Here is a tiny trained network, its code and every weight. The questions are about switching its units off for an input and a class, where a switched-off unit gives its printed mean instead of its output.

import numpy as np


def w(rows, s, z=0):
    codes = np.array(rows[::2]) - 128.0
    scale = np.full(codes.shape[1], s)
    scale[-1] = z or s
    return codes * scale


def norm(h):
    return h / np.sqrt((h * h).mean(-1, keepdims=True) + 1e-5)


def f(y):
    return y / 2 * (1 + np.tanh(0.7978845608 * (y + 0.044715 * y**3)))


def log_softmax(a):
    a = a - a.max(-1, keepdims=True)
    return a - np.log(np.exp(a).sum(-1, keepdims=True))


def net(x, mask):
    res = np.array(x, float).reshape(1, 5) / 4 @ E
    u = 0
    for l in range(3):
        y = f(norm(res) @ A[l][:, :-1].T + A[l][:, -1])
        res = res + np.where(mask[u : u + 5], y, B[l][:, -1]) @ B[l][:, :-1]
        u += 5
    return log_softmax(norm(res)[-1] @ U[:, :-1].T + U[:, -1])


A, B = {}, {}
E = w([
[106,192,100,89,96,117],'x0',
[127,129,134,128,124,139],'x1',
[254,142,165,167,70,68],'x2',
[170,215,116,194,192,105],'x3',
[129,122,111,131,134,93],'x4',
],0.0081)
A[0] = w([
[81,67,182,164,98,101,5],'L0N1',
[166,189,183,90,110,1,99],'L0N2',
[82,61,158,169,227,140,110],'L0N3',
[62,78,120,49,60,120,67],'L0N4',
[159,161,160,79,76,156,83],'L0N5',
],0.0098,0.003)
B[0] = w([
[177,68,99,180,129,255,144],'L0N1',
[93,129,186,102,74,180,253],'L0N2',
[117,199,242,93,112,96,230],'L0N3',
[83,174,171,23,109,133,251],'L0N4',
[87,125,117,155,65,51,161],'L0N5',
],0.0094,0.0048)
A[1] = w([
[49,163,34,113,146,178,228],'L1N1',
[217,166,101,246,144,148,119],'L1N2',
[178,8,72,140,113,181,88],'L1N3',
[146,39,61,104,30,166,4],'L1N4',
[170,59,254,115,79,159,136],'L1N5',
],0.0091,0.0026)
B[1] = w([
[228,87,8,222,139,213,190],'L1N1',
[26,45,178,101,199,65,172],'L1N2',
[2,149,38,197,96,157,140],'L1N3',
[72,107,59,246,99,91,152],'L1N4',
[119,55,130,194,235,105,254],'L1N5',
],0.0076,0.0079)
A[2] = w([
[146,96,185,104,248,199,1],'L2N1',
[44,112,166,101,173,165,202],'L2N2',
[144,233,186,227,159,152,107],'L2N3',
[139,195,233,177,176,124,45],'L2N4',
[170,233,170,254,172,188,200],'L2N5',
],0.0095,0.0026)
B[2] = w([
[147,105,221,107,98,77,209],'L2N1',
[215,175,91,199,112,75,249],'L2N2',
[113,152,29,127,170,183,226],'L2N3',
[150,182,119,20,11,160,240],'L2N4',
[93,93,59,138,183,164,255],'L2N5',
],0.011,0.0067)
U = w([
[159,79,250,105,77,71,111],'0',
[149,190,107,78,102,193,21],'1',
[126,38,89,222,186,174,250],'2',
],0.014,0.0022)

Each question gives the input, the list of numbers given to net, and the class t.
The units are the neurons (one row each of A and B). Each row of codes is followed by its name. A weight is (code - 128) times the scale printed after its matrix; where a second scale follows, it is the last column's (A, B and U).
mask holds one flag per neuron, layer by layer. A switched-off neuron (its flag False) gives its mean, the last column of its row in B, instead of its output. The means were averaged over made-up inputs and are rounded, as every weight is.
A unit's drop is (log p(t) with every unit on - log p(t) with that unit switched off) / (log p(t) with every unit on - log p(t) with every unit switched off).
The circuit of an input: a set's keep is (log p(t) with only the set's units on - log p(t) with every unit switched off) / (log p(t) with every unit on - log p(t) with every unit switched off). Starting from the 12 units with the biggest drops (on a tie, the unit counted first), units are removed one at a time, each time the one whose removal leaves the highest keep (on an exact tie, the one counted first), for as long as the keep stays at least 0.8.
circuit, biggest first: the units of the circuit, biggest drop first
most important unit: the unit with the biggest drop
top k neurons: the k neurons with the biggest drops, biggest first
top k neurons in layer l: the k neurons of layer l with the biggest drops, biggest first
drop when u is switched off: that unit's drop, to one decimal
input [-6,2,-3,6,0], class 1: circuit, biggest first	L2N4
input [-5,3,8,7,0], class 0: circuit, biggest first	L1N2, L2N4
input [-1,-6,-2,-8,1], class 0: top 3 neurons	L0N4, L2N3, L2N5
input [3,6,-1,8,-8], class 2: top 2 neurons	L0N3, L1N1
input [2,6,0,1,3], class 2: top 3 neurons	L0N3, L0N4, L1N2
input [-1,-1,-6,6,-2], class 1: top 3 neurons	L0N3, L2N4, L1N5
input [-2,1,2,5,3], class 0: top 2 neurons	L1N2, L0N4
input [-7,4,-2,1,-5], class 1: top 2 neurons in layer 2	L2N4, L2N3
input [-7,-8,3,-8,-4], class 2: top 2 neurons	L0N1, L1N3
input [-6,-1,0,5,8], class 1: top 2 neurons in layer 2	L2N4, L2N3
input [-1,6,2,-6,3], class 2: top 2 neurons	L0N3, L0N1
input [7,7,3,-6,-8], class 0: top 3 neurons in layer 2	L2N3, L2N4, L2N5
input [0,7,7,-6,7], class 2: top 4 neurons	L0N3, L1N5, L2N4, L1N4
input [-1,-8,3,5,3], class 0: most important unit	L1N2
input [-2,7,5,4,-4], class 0: top 3 neurons	L1N2, L0N3, L0N4
input [-7,3,-6,3,-8], class 1: top 2 neurons	L0N3, L2N4
input [-4,7,-2,8,-1], class 1: top 2 neurons	L2N4, L0N3
input [4,-5,-7,2,1], class 2: top 2 neurons	L1N1, L2N4
input [-4,5,-7,2,5], class 1: top 2 neurons	L0N3, L1N2
input [-8,-4,-3,7,1], class 1: most important unit	L0N3
input [-1,-6,6,-8,3], class 2: top 3 neurons	L0N3, L0N1, L1N5
input [-7,-2,-2,5,-2], class 1: drop when L0N3 is switched off	1.0
input [-2,-6,5,-7,-8], class 2: drop when L0N3 is switched off	0.2
input [-1,-1,-2,-3,1], class 0: drop when L0N1 is switched off	0.0
input [-8,0,2,7,3], class 0: drop when L0N4 is switched off	0.1
